Below are the code and all the weights of a small trained network. Each question names an input and a class and asks about switching units off, where a switched-off unit gives its printed mean instead of its output.

import numpy as np


def w(rows, s, z=0):
    codes = np.array(rows[::2]) - 128.0
    scale = np.full(codes.shape[1], s)
    scale[-1] = z or s
    return codes * scale


def f(y):
    return np.maximum(y, 0)


def log_softmax(a):
    a = a - a.max(-1, keepdims=True)
    return a - np.log(np.exp(a).sum(-1, keepdims=True))


def net(x, mask):
    res = np.array(x, float).reshape(1, 4) / 4 @ E
    y = f(res @ A[0][:, :-1].T + A[0][:, -1])
    res = res + np.where(mask, y, B[0][:, -1]) @ B[0][:, :-1]
    return log_softmax(res[-1] @ U[:, :-1].T + U[:, -1])


A, B = {}, {}
E = w([
[114,119,124,115,254,91,22,120,124],'x0',
[53,172,75,145,97,54,30,113,128],'x1',
[107,183,132,251,205,216,140,109,150],'x2',
[219,82,123,237,119,79,122,167,113],'x3',
],0.0068)
A[0] = w([
[114,133,136,170,170,161,141,129,128,1],'N1',
[143,125,117,142,149,138,132,138,130,218],'N2',
[213,84,134,99,144,116,167,139,126,42],'N3',
[118,127,139,98,113,134,145,127,116,122],'N4',
[152,127,134,129,118,130,125,136,145,88],'N5',
[133,115,129,138,143,139,136,136,123,109],'N6',
[146,123,137,145,91,107,128,131,126,99],'N7',
[39,165,125,130,148,171,105,117,129,99],'N8',
[131,125,121,99,141,80,72,135,128,132],'N9',
[112,132,127,124,133,98,88,127,123,56],'N10',
[134,139,133,192,214,176,127,122,130,153],'N11',
[106,148,118,121,147,129,106,124,129,113],'N12',
[155,113,126,167,156,119,119,129,125,98],'N13',
[99,145,122,126,136,142,113,121,140,94],'N14',
[94,145,132,103,163,170,129,124,131,56],'N15',
[126,118,129,7,63,123,170,130,125,119],'N16',
[152,117,130,131,103,111,109,133,126,124],'N17',
[115,132,123,183,159,134,108,133,125,129],'N18',
[139,121,136,125,112,139,166,129,139,149],'N19',
[131,132,143,143,118,155,137,129,128,92],'N20',
[143,123,143,133,154,131,115,125,125,96],'N21',
[150,135,130,122,112,140,161,125,123,150],'N22',
[120,121,117,113,133,89,74,126,135,118],'N23',
[119,141,131,169,120,143,158,118,126,101],'N24',
[141,124,129,124,100,147,167,134,131,123],'N25',
[135,119,137,117,120,107,106,128,118,66],'N26',
[92,134,133,20,234,138,66,120,130,115],'N27',
[112,124,124,161,123,138,134,126,128,146],'N28',
[100,138,126,58,166,168,142,125,134,116],'N29',
[98,138,141,32,181,180,145,117,130,125],'N30',
[170,108,142,99,152,129,156,135,130,107],'N31',
[132,111,132,146,140,128,132,121,141,187],'N32',
[162,125,128,133,96,119,172,131,129,84],'N33',
[117,121,125,84,135,63,42,126,123,161],'N34',
[212,85,137,98,161,119,150,134,126,154],'N35',
],0.018,0.0043)
B[0] = w([
[140,103,119,189,123,123,78,138,168,171],'N1',
[133,160,138,144,151,116,122,130,106,169],'N2',
[102,75,195,150,100,155,147,130,82,186],'N3',
[136,142,111,92,117,160,146,132,122,156],'N4',
[129,112,143,136,118,134,142,131,143,136],'N5',
[139,140,126,113,137,129,139,121,141,144],'N6',
[105,148,79,101,174,138,113,123,106,154],'N7',
[155,168,201,149,94,96,202,123,135,200],'N8',
[94,90,78,153,124,94,136,131,106,196],'N9',
[121,98,143,136,78,161,159,123,105,163],'N10',
[154,188,165,219,193,106,139,125,142,240],'N11',
[135,120,192,128,107,129,134,131,121,161],'N12',
[142,152,138,107,172,171,158,138,161,170],'N13',
[130,140,154,144,122,115,163,127,147,154],'N14',
[117,150,89,127,169,96,165,140,118,168],'N15',
[176,175,202,36,76,94,79,106,191,233],'N16',
[121,124,95,163,105,154,147,144,131,155],'N17',
[142,145,179,117,125,93,150,112,155,187],'N18',
[105,111,120,107,111,165,132,129,104,164],'N19',
[123,132,101,154,109,107,135,129,133,148],'N20',
[127,134,120,145,138,111,141,143,119,152],'N21',
[116,112,123,107,117,163,135,138,102,162],'N22',
[113,86,111,160,78,132,171,136,110,186],'N23',
[126,146,79,162,132,101,79,125,114,162],'N24',
[98,132,125,79,160,136,142,124,96,167],'N25',
[125,131,100,163,104,124,129,127,146,146],'N26',
[172,4,149,39,224,151,62,113,184,248],'N27',
[119,160,109,109,171,130,97,138,115,155],'N28',
[102,158,92,108,139,138,192,138,91,188],'N29',
[86,161,60,112,138,159,213,138,87,211],'N30',
[110,112,142,154,102,139,150,130,92,170],'N31',
[129,157,124,135,146,134,126,119,108,157],'N32',
[135,68,174,120,134,154,146,126,130,166],'N33',
[95,89,52,148,84,56,162,142,94,232],'N34',
[91,93,178,169,136,171,136,123,74,198],'N35',
],0.035,0.014)
U = w([
[160,135,71,175,135,156,88,186,169,7],'0',
[143,95,106,34,124,143,99,117,157,93],'1',
[143,124,185,203,202,112,146,143,97,229],'2',
[57,118,63,181,163,124,185,180,30,207],'3',
[111,166,118,90,70,68,216,133,113,196],'4',
[79,70,107,135,44,88,109,149,79,52],'5',
[92,166,213,118,112,217,152,129,47,103],'6',
[209,254,173,200,146,108,61,129,185,95],'7',
],0.007,0.0022)

Each question gives the input, the list of numbers given to net, and the class t.
The units are the neurons (one row each of A and B). Each row of codes is followed by its name. A weight is (code - 128) times the scale printed after its matrix; where a second scale follows, it is the last column's (A, B and U).
mask holds one flag per neuron, in row order. A switched-off neuron (its flag False) gives its mean, the last column of its row in B, instead of its output. The means were averaged over made-up inputs and are rounded, as every weight is.
A unit's drop is (log p(t) with every unit on - log p(t) with that unit switched off) / (log p(t) with every unit on - log p(t) with every unit switched off).
The circuit of an input: a set's keep is (log p(t) with only the set's units on - log p(t) with every unit switched off) / (log p(t) with every unit on - log p(t) with every unit switched off). Starting from the 12 units with the biggest drops (on a tie, the unit counted first), units are removed one at a time, each time the one whose removal leaves the highest keep (on an exact tie, the one counted first), for as long as the keep stays at least 0.8.
units of the circuit, in order: the units of the circuit, biggest drop first
k most important neurons: the k neurons with the biggest drops, biggest first
drop when u is switched off: that unit's drop, to one decimal
input [-4,-1,4,-5], class 4: 4 most important neurons -> [N8, N35, N9, N34]
input [4,0,-1,-6], class 1: units of the circuit, in order -> [N27]
input [-3,-3,1,-5], class 4: 2 most important neurons -> [N27, N35]
input [-3,2,-4,5], class 5: units of the circuit, in order -> [N11, N30]
input [-5,6,3,-4], class 4: 4 most important neurons -> [N11, N27, N16, N1]
input [-1,-8,5,-1], class 3: 3 most important neurons -> [N16, N27, N30]
input [-4,1,-1,6], class 6: 3 most important neurons -> [N34, N9, N30]
input [-5,0,1,-5], class 4: 2 most important neurons -> [N27, N35]
input [3,-4,-6,4], class 6: 3 most important neurons -> [N35, N3, N1]
input [8,-5,-2,1], class 3: 4 most important neurons -> [N16, N34, N30, N8]
input [0,4,0,-1], class 5: 4 most important neurons -> [N11, N30, N16, N29]
input [7,-6,-6,5], class 3: 2 most important neurons -> [N16, N35]
input [-1,1,0,-6], class 4: 3 most important neurons -> [N8, N30, N29]
input [-8,-8,4,-6], class 6: most important neuron -> [N16]
input [-5,3,-1,-3], class 1: 2 most important neurons -> [N11, N34]
input [-3,7,5,-6], class 4: 2 most important neurons -> [N8, N11]
input [-7,8,-5,3], class 5: 2 most important neurons -> [N27, N8]
input [4,0,-3,2], class 5: drop when N25 is switched off -> 0.1
input [3,7,-4,3], class 5: drop when N11 is switched off -> 0.3
input [-8,6,-7,-3], class 1: units of the circuit, in order -> [N16]
input [7,5,-5,-2], class 5: drop when N34 is switched off -> 1.0
input [6,1,-2,-7], class 1: drop when N27 is switched off -> 5.7
